Here is a tiny trained network, its code and every weight. The questions are about switching its units off for an input and a target symbol, where a switched-off unit gives its printed mean instead of its output.

import numpy as np


def w(rows, s, z=0):
    codes = np.array(rows[::2]) - 128.0
    scale = np.full(codes.shape[1], s)
    scale[-1] = z or s
    return codes * scale


def norm(h):
    return h / np.sqrt((h * h).mean(-1, keepdims=True) + 1e-5)


def f(y):
    return y / 2 * (1 + np.tanh(0.7978845608 * (y + 0.044715 * y**3)))


def softmax(a):
    e = np.exp(a - a.max(-1, keepdims=True))
    return e / e.sum(-1, keepdims=True)


def log_softmax(a):
    a = a - a.max(-1, keepdims=True)
    return a - np.log(np.exp(a).sum(-1, keepdims=True))


def net(x, mask):
    ids = ['δζηλξπσφω'.index(c) for c in x.split()]
    T = len(ids)
    res = E[ids] + P[:T]
    u = 0
    for l in range(2):
        q, k, v = (norm(res) @ M[l].T for M in (Q, K, V))
        z = softmax(np.where(np.tri(T) > 0, q @ k.T / 4**0.5, -1e9)) @ v
        res = res + np.where(mask[u], z, O[l][:, -1]) @ O[l][:, :-1]
        u += 1
        y = f(norm(res) @ A[l][:, :-1].T + A[l][:, -1])
        res = res + np.where(mask[u : u + 8], y, B[l][:, -1]) @ B[l][:, :-1]
        u += 8
    return log_softmax(norm(res)[-1] @ U[:, :-1].T + U[:, -1])


Q, K, V, O, A, B = {}, {}, {}, {}, {}, {}
E = w([
[45,97,33,60,75,91,190,203,86,157,67],'δ',
[148,89,74,148,5,119,82,22,64,216,145],'ζ',
[80,170,176,87,144,211,223,66,107,60,181],'η',
[132,120,142,102,149,218,70,180,120,230,183],'λ',
[63,131,162,107,68,185,42,202,113,200,156],'ξ',
[168,226,111,99,34,45,166,139,80,162,254],'π',
[205,68,113,243,146,108,231,144,110,128,72],'σ',
[239,188,113,104,139,145,102,168,110,101,76],'φ',
[194,137,153,186,112,80,41,125,196,112,198],'ω',
],0.0073)
P = w([
[97,56,208,101,192,72,52,115,1,159,146],'0',
[122,75,191,95,161,89,80,107,55,159,136],'1',
[128,91,176,91,148,99,92,112,96,140,133],'2',
[132,108,157,102,134,109,98,102,120,143,107],'3',
[135,120,137,117,122,119,110,115,140,142,102],'4',
[135,132,118,130,116,128,117,120,150,138,97],'5',
[133,149,100,147,114,136,128,126,158,133,98],'6',
[123,161,80,163,106,158,136,134,175,120,113],'7',
[131,176,61,179,103,168,147,143,171,112,127],'8',
[132,181,36,199,99,169,150,135,179,112,129],'9',
],0.0073)
Q[0] = w([
[164,182,49,142,76,133,167,136,97,141,81],'0.h1',
[125,124,182,50,126,58,179,53,132,116,80],'0.h1',
[145,111,120,140,98,193,72,183,129,255,107],'0.h1',
[128,125,173,128,143,136,93,180,149,169,94],'0.h1',
],0.0072)
K[0] = w([
[39,116,97,167,60,215,196,85,251,114,149],'0.h1',
[105,14,250,3,141,119,102,93,120,156,81],'0.h1',
[219,214,28,218,37,139,126,173,236,148,82],'0.h1',
[193,160,99,161,125,110,87,228,237,106,126],'0.h1',
],0.005)
V[0] = w([
[206,177,138,146,112,78,71,151,153,79,156],'0.h1',
[118,172,202,188,85,119,179,110,112,114,255],'0.h1',
[95,146,78,104,81,161,56,148,89,154,180],'0.h1',
[135,247,149,95,159,120,173,123,65,77,114],'0.h1',
],0.0036)
O[0] = w([
[74,158,155,124,167,174,28,239,12,168,100,142],'0.h1',
[93,24,105,182,153,118,78,150,164,156,44,116],'0.h1',
[36,172,120,67,249,99,90,1,223,195,80,254],'0.h1',
[127,99,64,77,53,130,51,151,119,70,23,47],'0.h1',
],0.0037,0.0028)
A[0] = w([
[100,68,70,136,175,65,145,157,42,147,84,92],'0.n1',
[155,88,109,134,146,141,200,68,247,106,64,117],'0.n2',
[118,178,202,100,159,103,155,164,120,116,169,125],'0.n3',
[217,142,86,96,96,146,93,158,82,92,76,102],'0.n4',
[72,161,174,99,132,167,141,82,66,58,154,1],'0.n5',
[166,100,59,143,3,61,130,126,120,105,135,3],'0.n6',
[184,139,155,99,69,174,174,114,170,20,132,99],'0.n7',
[160,204,120,121,70,47,170,130,105,141,233,55],'0.n8',
],0.0048,0.0035)
B[0] = w([
[197,113,223,30,94,64,202,126,193,94,93,255],'0.n1',
[170,77,55,67,151,117,102,193,57,90,200,218],'0.n2',
[97,181,91,101,86,105,112,87,98,162,144,157],'0.n3',
[163,205,111,63,99,196,117,96,158,135,224,183],'0.n4',
[79,166,163,207,179,184,115,58,98,39,118,38],'0.n5',
[83,173,150,141,130,119,99,60,147,113,233,195],'0.n6',
[111,1,116,47,165,212,102,138,93,125,78,97],'0.n7',
[94,50,70,172,141,161,64,63,68,186,80,242],'0.n8',
],0.0042,0.00083)
Q[1] = w([
[161,151,240,98,208,221,21,203,106,105,148],'1.h1',
[194,150,150,192,217,186,116,195,203,119,174],'1.h1',
[196,77,154,238,133,97,139,100,2,62,79],'1.h1',
[80,63,236,62,222,43,226,221,154,51,51],'1.h1',
],0.0063)
K[1] = w([
[96,137,150,228,109,123,3,82,169,169,196],'1.h1',
[114,134,133,210,150,148,89,166,125,208,110],'1.h1',
[222,50,179,163,177,128,150,108,76,102,132],'1.h1',
[101,81,215,83,163,46,80,112,79,215,126],'1.h1',
],0.007)
V[1] = w([
[104,195,35,93,137,253,120,94,95,166,139],'1.h1',
[94,202,121,62,61,123,156,183,179,110,44],'1.h1',
[231,188,129,139,205,137,142,100,174,71,123],'1.h1',
[49,123,187,85,159,164,169,70,61,90,112],'1.h1',
],0.0045)
O[1] = w([
[194,41,162,67,113,123,152,73,69,162,85,102],'1.h1',
[127,118,185,129,191,175,77,114,60,109,129,120],'1.h1',
[96,110,125,51,123,116,43,129,156,218,217,6],'1.h1',
[210,139,42,133,101,255,132,117,131,165,119,128],'1.h1',
],0.0056,0.0023)
A[1] = w([
[221,2,224,237,96,89,178,108,144,123,83,1],'1.n1',
[79,229,164,138,97,98,13,158,223,119,193,32],'1.n2',
[123,208,86,152,112,150,155,172,195,111,78,111],'1.n3',
[150,173,129,117,112,168,90,182,73,108,117,121],'1.n4',
[146,121,65,167,47,101,142,128,114,157,129,146],'1.n5',
[172,84,167,116,142,175,71,131,100,130,87,94],'1.n6',
[92,106,143,86,145,45,101,55,136,167,192,101],'1.n7',
[91,211,199,179,198,189,157,19,117,136,164,91],'1.n8',
],0.0077,0.0061)
B[1] = w([
[188,81,227,254,85,207,149,136,155,147,87,150],'1.n1',
[53,254,122,159,46,166,167,159,195,157,139,255],'1.n2',
[130,86,103,176,158,158,79,139,115,116,208,164],'1.n3',
[170,105,105,128,107,126,161,98,170,167,170,169],'1.n4',
[150,160,174,96,164,119,129,166,126,83,124,238],'1.n5',
[135,170,98,133,155,114,116,123,141,72,138,167],'1.n6',
[99,72,107,152,134,136,158,150,186,135,143,228],'1.n7',
[92,119,188,127,76,113,60,114,46,37,174,211],'1.n8',
],0.0095,0.0043)
U = w([
[99,137,186,105,93,144,80,76,51,39,170,165],'δ',
[129,114,118,125,129,132,130,114,126,119,128,5],'ζ',
[254,175,73,74,107,125,97,80,115,162,150,156],'η',
[106,138,87,160,232,154,51,101,147,122,23,139],'λ',
[123,123,90,148,174,126,137,106,123,104,141,28],'ξ',
[121,129,121,52,143,27,220,146,87,103,63,183],'π',
[62,215,103,123,64,166,170,138,171,154,155,168],'σ',
[80,13,128,110,150,108,108,78,155,196,187,114],'φ',
[190,73,208,186,109,161,189,142,117,135,93,181],'ω',
],0.0058,0.0028)

Each question gives the input, a string of symbols that net reads in full, and the target symbol t.
The units are the heads (4 rows each of Q, K, V and O) and the neurons (one row each of A and B). Each row of codes is followed by its name. A weight is (code - 128) times the scale printed after its matrix; where a second scale follows, it is the last column's (O, A, B and U).
mask holds one flag per unit, layer by layer, with each layer's heads first. A switched-off unit (its flag False) gives its mean, the last column of its rows in O or B, instead of its output. The means were averaged over made-up inputs and are rounded, as every weight is.
A unit's drop is (log p(t) with every unit on - log p(t) with that unit switched off) / (log p(t) with every unit on - log p(t) with every unit switched off).
The circuit of an input: a set's keep is (log p(t) with only the set's units on - log p(t) with every unit switched off) / (log p(t) with every unit on - log p(t) with every unit switched off). Starting from the 12 units with the biggest drops (on a tie, the unit counted first), units are removed one at a time, each time the one whose removal leaves the highest keep (on an exact tie, the one counted first), for as long as the keep stays at least 0.8.
circuit, biggest first: the units of the circuit, biggest drop first
most important unit: the unit with the biggest drop
top k neurons: the k neurons with the biggest drops, biggest first
k most important neurons of layer l: the k neurons of layer l with the biggest drops, biggest first
input ζ ω ξ ξ ξ, target δ: circuit, biggest first => 1.h1, 0.h1, 1.n8, 1.n2
input φ φ ξ ω φ ω η δ, target π: most important unit => 1.h1
input φ π φ σ δ ξ, target ω: circuit, biggest first => 1.h1, 1.n1
input ζ η ζ λ, target φ: top 3 neurons => 1.n2, 1.n7, 1.n5
input σ η ζ ω ζ π, target η: 2 most important neurons of layer 1 => 1.n2, 1.n5
input λ φ σ ζ λ, target ω: circuit, biggest first => 1.h1, 1.n1, 0.h1
input φ ζ σ ζ, target σ: circuit, biggest first => 1.h1, 1.n2
input δ φ ω φ, target σ: circuit, biggest first => 1.h1, 1.n2
input φ φ φ ζ φ ζ, target φ: circuit, biggest first => 1.h1, 1.n7
input ξ φ σ λ λ δ, target π: top 2 neurons => 1.n2, 1.n8
input σ π σ φ ξ λ λ π ζ, target φ: circuit, biggest first => 1.h1, 1.n7, 1.n2
input φ δ φ ζ δ ξ ζ, target δ: circuit, biggest first => 1.n8, 1.h1
input δ ζ ζ η φ ω π, target φ: circuit, biggest first => 1.h1, 1.n7, 0.n8
input ξ ω ξ π η, target δ: circuit, biggest first => 1.n8
input ζ η ξ ζ, target η: circuit, biggest first => 1.h1, 1.n5
input ξ ξ ζ δ δ σ δ ξ λ ξ, target δ: circuit, biggest first => 1.h1, 0.h1, 1.n8
input δ λ ω δ λ ζ δ ζ ζ π, target δ: circuit, biggest first => 1.n8, 1.h1
input ξ ζ φ λ ζ ζ π σ λ, target ω: circuit, biggest first => 1.h1, 0.h1, 1.n1
input ω δ ξ π ξ λ, target λ: 3 most important neurons of layer 1 => 1.n6, 1.n2, 1.n5
input π ζ δ σ φ φ ζ δ λ, target φ: 3 most important neurons of layer 1 => 1.n2, 1.n5, 1.n7
input ζ λ δ δ π φ ξ, target η: top 4 neurons => 1.n4, 1.n2, 1.n6, 1.n8
input π δ ξ φ π, target φ: top 2 neurons => 0.n8, 1.n7
input ζ π σ ω ζ ζ π ζ λ, target λ: 3 most important neurons of layer 1 => 1.n2, 1.n6, 1.n4
input ξ ω ω ζ δ ξ φ, target η: most important unit => 0.n4
input λ π ζ ξ, target λ: 2 most important neurons of layer 1 => 1.n2, 1.n8
input ξ ω η φ, target σ: top 2 neurons => 1.n2, 0.n8
input ξ λ ω, target σ: most important unit => 1.n2
